Below are the code and all the weights of a small trained network. Each question names an input and a target symbol and asks about switching units off, where a switched-off unit gives its printed mean instead of its output.

import numpy as np


def w(rows, s, z=0):
    codes = np.array(rows[::2]) - 128.0
    scale = np.full(codes.shape[1], s)
    scale[-1] = z or s
    return codes * scale


def f(y):
    return np.maximum(y, 0)


def softmax(a):
    e = np.exp(a - a.max(-1, keepdims=True))
    return e / e.sum(-1, keepdims=True)


def log_softmax(a):
    a = a - a.max(-1, keepdims=True)
    return a - np.log(np.exp(a).sum(-1, keepdims=True))


def net(x, mask):
    ids = ['ΔΞΦΩαβετ'.index(c) for c in x.split()]
    T = len(ids)
    res = E[ids] + P[:T]
    u = 0
    for l in range(2):
        q, k, v = (res @ M[l].T for M in (Q, K, V))
        z = softmax(np.where(np.tri(T) > 0, q @ k.T / 2**0.5, -1e9)) @ v
        res = res + np.where(mask[u], z, O[l][:, -1]) @ O[l][:, :-1]
        u += 1
        y = f(res @ A[l][:, :-1].T + A[l][:, -1])
        res = res + np.where(mask[u : u + 12], y, B[l][:, -1]) @ B[l][:, :-1]
        u += 12
    return log_softmax(res[-1] @ U[:, :-1].T + U[:, -1])


Q, K, V, O, A, B = {}, {}, {}, {}, {}, {}
E = w([
[47,124,176,98],'Δ',
[189,198,181,23],'Ξ',
[62,125,126,198],'Φ',
[54,124,173,95],'Ω',
[137,145,27,100],'α',
[57,132,119,179],'β',
[176,144,129,225],'ε',
[160,6,179,116],'τ',
],0.015)
P = w([
[120,180,232,254],'0',
[85,108,168,226],'1',
[111,122,153,187],'2',
[115,131,136,158],'3',
[117,150,122,135],'4',
[120,159,115,120],'5',
[121,165,109,113],'6',
[119,170,103,105],'7',
[121,171,101,102],'8',
],0.0089)
Q[0] = w([
[2,118,91,65],'0.h0',
[94,197,127,219],'0.h0',
],0.0086)
K[0] = w([
[75,254,28,128],'0.h0',
[224,64,131,202],'0.h0',
],0.0064)
V[0] = w([
[166,163,176,219],'0.h0',
[154,162,2,116],'0.h0',
],0.0056)
O[0] = w([
[137,219,27,151,255],'0.h0',
[151,1,35,108,140],'0.h0',
],0.0079,0.0025)
A[0] = w([
[136,142,186,133,27],'0.n0',
[126,79,63,171,91],'0.n1',
[138,71,104,175,115],'0.n2',
[138,157,80,129,141],'0.n3',
[173,175,122,2,128],'0.n4',
[155,93,119,95,62],'0.n5',
[178,43,97,132,119],'0.n6',
[89,156,203,177,161],'0.n7',
[113,180,102,127,199],'0.n8',
[108,171,84,142,80],'0.n9',
[147,122,148,142,4],'0.n10',
[189,163,142,154,193],'0.n11',
],0.013,0.0044)
B[0] = w([
[79,39,159,65,146],'0.n0',
[101,224,95,62,208],'0.n1',
[116,245,154,112,160],'0.n2',
[63,44,105,136,226],'0.n3',
[230,195,64,147,211],'0.n4',
[134,153,168,172,140],'0.n5',
[207,94,169,16,171],'0.n6',
[98,161,150,3,238],'0.n7',
[145,189,71,185,254],'0.n8',
[105,106,108,107,213],'0.n9',
[148,60,77,142,128],'0.n10',
[113,167,155,196,210],'0.n11',
],0.0064,0.0071)
Q[1] = w([
[156,172,114,133],'1.h0',
[146,112,139,3],'1.h0',
],0.014)
K[1] = w([
[86,97,100,209],'1.h0',
[254,11,44,13],'1.h0',
],0.009)
V[1] = w([
[3,128,56,177],'1.h0',
[101,33,104,115],'1.h0',
],0.0075)
O[1] = w([
[32,56,97,86,247],'1.h0',
[102,172,114,1,1],'1.h0',
],0.0072,0.0073)
A[1] = w([
[170,91,195,102,72],'1.n0',
[84,101,72,106,234],'1.n1',
[95,177,146,149,51],'1.n2',
[111,118,81,11,3],'1.n3',
[131,72,202,152,204],'1.n4',
[85,3,190,218,179],'1.n5',
[171,89,114,198,216],'1.n6',
[103,93,108,168,15],'1.n7',
[161,128,74,166,73],'1.n8',
[193,168,98,139,37],'1.n9',
[153,142,100,79,236],'1.n10',
[112,99,68,161,36],'1.n11',
],0.013,0.0056)
B[1] = w([
[81,201,78,255,138],'1.n0',
[175,77,122,208,252],'1.n1',
[176,69,135,119,166],'1.n2',
[166,27,194,105,206],'1.n3',
[234,197,131,149,147],'1.n4',
[212,99,42,94,190],'1.n5',
[61,177,111,133,184],'1.n6',
[72,169,238,61,158],'1.n7',
[75,121,195,111,189],'1.n8',
[85,53,150,188,162],'1.n9',
[73,147,127,69,203],'1.n10',
[163,144,190,73,193],'1.n11',
],0.0075,0.014)
U = w([
[88,133,194,92,44],'Δ',
[253,196,53,98,155],'Ξ',
[107,147,104,91,59],'Φ',
[103,137,171,93,51],'Ω',
[206,55,52,118,153],'α',
[132,103,184,159,3],'β',
[16,145,15,173,239],'ε',
[105,216,42,4,132],'τ',
],0.0075,0.0051)

Each question gives the input, a string of symbols that net reads in full, and the target symbol t.
The units are the heads (2 rows each of Q, K, V and O) and the neurons (one row each of A and B). Each row of codes is followed by its name. A weight is (code - 128) times the scale printed after its matrix; where a second scale follows, it is the last column's (O, A, B and U).
mask holds one flag per unit, layer by layer, with each layer's heads first. A switched-off unit (its flag False) gives its mean, the last column of its rows in O or B, instead of its output. The means were averaged over made-up inputs and are rounded, as every weight is.
A unit's drop is (log p(t) with every unit on - log p(t) with that unit switched off) / (log p(t) with every unit on - log p(t) with every unit switched off).
The circuit of an input: a set's keep is (log p(t) with only the set's units on - log p(t) with every unit switched off) / (log p(t) with every unit on - log p(t) with every unit switched off). Starting from the 12 units with the biggest drops (on a tie, the unit counted first), units are removed one at a time, each time the one whose removal leaves the highest keep (on an exact tie, the one counted first), for as long as the keep stays at least 0.8.
circuit, biggest first: the units of the circuit, biggest drop first
unit that matters most: the unit with the biggest drop
k most important neurons: the k neurons with the biggest drops, biggest first
k most important neurons of layer l: the k neurons of layer l with the biggest drops, biggest first
drop when u is switched off: that unit's drop, to one decimal
input ε Δ α β α ε α α α, target α: circuit, biggest first	(0.h0 1.n3)
input β α τ Δ, target τ: 4 most important neurons of layer 1	(1.n1 1.n3 1.n9 1.n8)
input τ Ξ ε, target Ξ: circuit, biggest first	(1.h0 1.n5 0.h0 0.n11)
input Δ α Ξ Δ, target Ξ: unit that matters most	0.n4
input ε α α Φ τ Δ τ Ω, target τ: 3 most important neurons	(1.n1 0.n6 1.n3)
input β α Ξ β, target α: circuit, biggest first	(1.n5 1.h0 0.h0)
input τ Ξ Ω, target Ξ: 4 most important neurons	(0.n4 1.n4 0.n1 1.n8)
input Ξ Ξ Δ, target Ξ: 2 most important neurons	(0.n4 1.n4)
input α Δ τ Ω, target τ: 3 most important neurons of layer 1	(1.n1 1.n3 1.n9)
input α Ω Ξ, target τ: 3 most important neurons	(1.n1 1.n3 1.n10)
input τ α ε ε α α, target α: 2 most important neurons	(1.n3 1.n1)
input Ξ α Ξ, target τ: 2 most important neurons of layer 1	(1.n1 1.n10)
input Ξ α τ α ε Δ β Φ ε, target ε: 3 most important neurons	(1.n6 1.n3 1.n11)
input Ξ Δ α α τ, target Ξ: 2 most important neurons	(1.n4 0.n1)
input Φ α α Ω, target α: unit that matters most	0.n1
input Δ ε α ε Ξ, target ε: 2 most important neurons of layer 0	(0.n4 0.n11)
input Δ Ξ τ Δ, target τ: 2 most important neurons	(0.n7 1.n1)
input τ α ε, target Ξ: drop when 0.n11 is switched off	0.7
input Ξ α Ω Δ α ε ε α Ω, target α: drop when 0.n8 is switched off	0.2
input ε Ξ Ξ, target ε: drop when 1.h0 is switched off	0.3
input Ξ ε Ξ Δ τ Δ α, target ε: drop when 0.n7 is switched off	1.0
input α ε α ε β Δ Δ Δ ε, target ε: most important neuron of layer 1	(1.n6)
input Ω Δ ε τ ε Ω α, target ε: 2 most important neurons of layer 1	(1.n3 1.n6)
